Below is a small trained network, with its code and all its weights. Each question gives an input and a class and asks what happens when units are switched off, that is, made to give their printed mean instead of their output.

import numpy as np


def w(rows, s, z=0):
    codes = np.array(rows[::2]) - 128.0
    scale = np.full(codes.shape[1], s)
    scale[-1] = z or s
    return codes * scale


def f(y):
    return np.maximum(y, 0)


def log_softmax(a):
    a = a - a.max(-1, keepdims=True)
    return a - np.log(np.exp(a).sum(-1, keepdims=True))


def net(x, mask):
    res = np.array(x, float).reshape(1, 8) / 4 @ E
    y = f(res @ A[0][:, :-1].T + A[0][:, -1])
    res = res + np.where(mask, y, B[0][:, -1]) @ B[0][:, :-1]
    return log_softmax(res[-1] @ U[:, :-1].T + U[:, -1])


A, B = {}, {}
E = w([
[121,62,202,149,82,154,101,2,156,12,110],'x0',
[138,119,148,124,128,129,128,135,122,140,124],'x1',
[119,134,117,131,125,129,119,129,120,118,128],'x2',
[183,179,117,195,41,194,66,170,215,151,77],'x3',
[215,71,40,177,135,227,172,109,31,141,132],'x4',
[127,59,66,177,132,34,79,109,133,171,79],'x5',
[31,128,125,107,88,187,120,55,122,244,139],'x6',
[126,129,131,129,117,124,131,131,117,127,123],'x7',
],0.011)
A[0] = w([
[115,108,123,161,165,151,140,109,139,122,127,37],'N0',
[90,70,152,55,230,59,214,74,35,110,190,27],'N1',
[185,111,82,148,98,169,141,116,80,125,146,41],'N2',
[139,163,51,88,140,110,132,215,118,172,127,48],'N3',
[124,163,88,104,146,135,150,214,116,174,128,34],'N4',
[203,144,128,142,173,83,142,157,133,52,98,26],'N5',
[153,81,149,142,118,146,106,36,154,42,94,44],'N6',
[90,102,126,138,93,134,121,120,103,76,115,15],'N7',
[57,210,216,69,128,8,56,131,244,106,125,13],'N8',
[139,192,91,140,192,124,174,215,93,202,163,72],'N9',
[140,66,51,166,130,21,63,101,137,159,54,39],'N10',
[138,33,170,155,87,151,102,37,147,53,137,73],'N11',
[171,83,63,142,128,156,137,126,86,143,102,67],'N12',
[118,106,92,131,119,99,107,78,144,172,117,77],'N13',
[158,140,103,145,108,140,105,120,178,137,145,23],'N14',
[97,146,95,120,116,128,129,137,111,99,88,55],'N15',
[200,123,121,137,145,55,159,196,125,29,97,66],'N16',
[105,127,151,140,100,148,117,77,111,71,136,47],'N17',
[144,162,157,150,100,190,85,173,171,136,49,24],'N18',
[118,108,197,142,136,178,135,91,140,84,107,51],'N19',
[62,111,122,75,133,135,164,72,90,173,107,85],'N20',
[81,141,102,105,91,167,101,57,112,187,120,71],'N21',
[103,121,129,116,186,106,138,127,106,95,133,28],'N22',
[124,147,127,143,119,95,157,114,146,129,166,34],'N23',
[208,56,71,180,157,235,180,79,59,120,133,61],'N24',
[127,154,79,126,150,87,115,191,116,185,149,42],'N25',
[150,129,113,112,148,142,134,96,133,133,100,31],'N26',
[182,147,131,172,130,153,123,116,86,152,113,5],'N27',
[115,129,90,122,117,129,119,95,136,86,121,1],'N28',
[114,80,81,121,143,58,136,109,127,129,85,2],'N29',
[215,120,141,184,160,86,122,175,119,69,161,26],'N30',
[95,133,105,125,67,156,142,75,154,192,141,10],'N31',
[160,224,170,52,128,203,172,159,121,75,175,55],'N32',
[113,192,173,87,125,234,186,150,145,91,198,35],'N33',
[173,176,101,193,64,176,29,156,202,154,67,43],'N34',
[135,129,125,128,145,132,145,145,133,158,127,43],'N35',
[78,136,128,133,129,186,114,74,150,202,135,41],'N36',
[133,40,100,217,134,39,55,133,138,170,105,51],'N37',
[172,122,123,123,166,84,137,154,117,54,125,67],'N38',
[194,188,134,186,58,207,108,146,206,141,86,48],'N39',
[127,96,122,132,110,146,122,141,107,124,145,3],'N40',
[139,134,132,110,120,129,121,119,103,133,99,44],'N41',
[67,117,136,96,127,144,134,75,96,207,137,64],'N42',
],0.011,0.0068)
B[0] = w([
[128,118,139,116,146,95,121,125,153,141,110,134],'N0',
[157,63,16,122,157,13,84,105,42,7,193,252],'N1',
[53,137,118,58,131,124,140,183,149,107,105,177],'N2',
[145,157,145,115,94,92,71,66,184,145,93,201],'N3',
[121,135,173,121,99,56,92,74,177,149,87,191],'N4',
[117,95,99,194,77,207,92,157,145,178,133,197],'N5',
[147,166,163,124,118,83,50,54,186,189,75,211],'N6',
[158,146,132,140,129,91,120,128,138,157,118,147],'N7',
[20,160,55,15,138,151,222,233,162,154,81,254],'N8',
[133,165,163,116,96,58,63,33,189,190,86,230],'N9',
[197,211,236,139,224,201,214,99,86,67,164,196],'N10',
[160,193,149,85,90,50,49,48,196,218,83,228],'N11',
[85,172,120,85,152,132,165,169,164,114,129,182],'N12',
[126,128,173,159,137,171,154,133,93,136,137,159],'N13',
[108,115,118,137,137,86,137,115,120,114,148,143],'N14',
[133,130,115,122,128,136,137,115,138,128,140,128],'N15',
[122,55,116,192,61,238,95,149,121,210,136,225],'N16',
[153,129,158,131,130,87,105,106,157,165,118,173],'N17',
[124,60,91,145,172,74,131,118,94,102,136,175],'N18',
[162,159,161,145,128,96,126,96,173,142,91,179],'N19',
[158,59,84,160,82,180,112,140,147,125,136,187],'N20',
[158,113,129,167,78,188,104,169,141,177,156,187],'N21',
[149,92,75,148,120,111,147,137,117,125,141,158],'N22',
[127,116,136,112,139,130,112,142,95,119,94,131],'N23',
[2,155,110,28,170,134,231,237,171,137,82,237],'N24',
[151,144,168,126,121,86,89,70,190,167,69,187],'N25',
[123,144,127,123,144,125,96,143,134,129,117,131],'N26',
[135,127,81,84,119,120,159,142,135,118,106,151],'N27',
[122,122,151,141,138,106,131,111,132,134,138,136],'N28',
[154,141,164,143,166,123,155,148,105,80,157,159],'N29',
[119,90,143,149,70,184,98,167,135,168,161,195],'N30',
[149,99,108,192,72,167,113,186,145,135,135,170],'N31',
[173,170,229,169,206,202,190,92,75,87,141,214],'N32',
[185,205,211,163,181,156,197,116,77,90,157,204],'N33',
[148,36,74,110,152,66,98,118,54,59,175,207],'N34',
[131,124,154,124,109,116,119,117,143,117,111,139],'N35',
[125,87,133,198,89,207,91,171,120,148,113,181],'N36',
[149,203,208,145,168,166,195,109,77,70,158,191],'N37',
[112,83,104,194,51,184,101,149,121,166,137,191],'N38',
[144,81,44,119,136,67,116,96,65,64,195,207],'N39',
[93,153,138,141,131,106,116,152,139,121,138,131],'N40',
[148,122,163,120,120,117,138,155,126,153,133,128],'N41',
[117,89,111,191,95,194,94,156,127,154,131,190],'N42',
],0.0087,0.02)
U = w([
[130,111,162,115,79,61,65,30,198,168,88,134],'0',
[33,94,99,34,111,129,182,194,166,125,102,24],'1',
[138,2,69,136,109,52,96,91,77,55,186,70],'2',
[113,20,128,223,38,225,85,147,145,167,145,157],'3',
[163,153,226,168,154,178,181,76,96,82,161,253],'4',
],0.0066,0.0027)

Each question gives the input, the list of numbers given to net, and the class t.
The units are the neurons (one row each of A and B). Each row of codes is followed by its name. A weight is (code - 128) times the scale printed after its matrix; where a second scale follows, it is the last column's (A, B and U).
mask holds one flag per neuron, in row order. A switched-off neuron (its flag False) gives its mean, the last column of its row in B, instead of its output. The means were averaged over made-up inputs and are rounded, as every weight is.
A unit's drop is (log p(t) with every unit on - log p(t) with that unit switched off) / (log p(t) with every unit on - log p(t) with every unit switched off).
The circuit of an input: a set's keep is (log p(t) with only the set's units on - log p(t) with every unit switched off) / (log p(t) with every unit on - log p(t) with every unit switched off). Starting from the 12 units with the biggest drops (on a tie, the unit counted first), units are removed one at a time, each time the one whose removal leaves the highest keep (on an exact tie, the one counted first), for as long as the keep stays at least 0.8.
circuit, biggest first: the units of the circuit, biggest drop first
unit that matters most: the unit with the biggest drop
k most important neurons: the k neurons with the biggest drops, biggest first
drop when u is switched off: that unit's drop, to one decimal
input [3,-3,3,-4,-6,8,3,1], class 4: circuit, biggest first => [N10]
input [-6,2,4,-6,-2,0,0,-4], class 0: 2 most important neurons => [N9; N25]
input [0,1,7,7,-6,8,8,-1], class 3: 2 most important neurons => [N1; N36]
input [-6,1,-1,-2,-6,7,-6,3], class 4: 2 most important neurons => [N10; N37]
input [-8,-6,5,5,2,8,-7,4], class 0: 4 most important neurons => [N9; N3; N25; N4]
input [4,-8,6,-5,-3,-1,4,0], class 2: 2 most important neurons => [N1; N9]
input [4,8,-5,6,3,7,-3,1], class 4: 3 most important neurons => [N10; N37; N1]
input [-5,0,-6,5,5,-8,-5,-6], class 4: 2 most important neurons => [N32; N33]
input [4,1,-8,5,-7,-1,-8,5], class 3: 3 most important neurons => [N16; N24; N5]
input [-7,4,3,-7,-5,0,-8,-2], class 3: 4 most important neurons => [N16; N38; N5; N11]
input [6,-4,0,3,-6,-7,-2,2], class 4: 2 most important neurons => [N32; N33]
input [7,-8,4,6,-1,3,-8,7], class 3: 3 most important neurons => [N16; N5; N30]
input [5,-3,-7,8,8,3,1,1], class 1: 4 most important neurons => [N24; N1; N2; N12]
input [-6,-8,8,5,-6,8,6,-8], class 4: 2 most important neurons => [N10; N37]
input [4,3,-5,2,-1,7,5,5], class 4: unit that matters most => N10
input [-4,8,-7,-3,-2,-5,-1,-6], class 4: 3 most important neurons => [N32; N11; N33]
input [-1,-8,-3,-2,0,-2,2,-6], class 2: 2 most important neurons => [N10; N16]
input [-5,-4,8,-1,-2,-7,-6,-8], class 4: drop when N33 is switched off => 2.0
input [-1,-4,-3,-4,7,-4,-2,-2], class 1: drop when N24 is switched off => 0.9
input [4,-8,-2,7,4,-2,5,-5], class 2: circuit, biggest first => [N39]
input [-8,-8,8,7,-1,-8,-5,-4], class 0: drop when N10 is switched off => 0.4
input [2,6,0,-5,8,-2,3,4], class 1: drop when N24 is switched off => 1.3
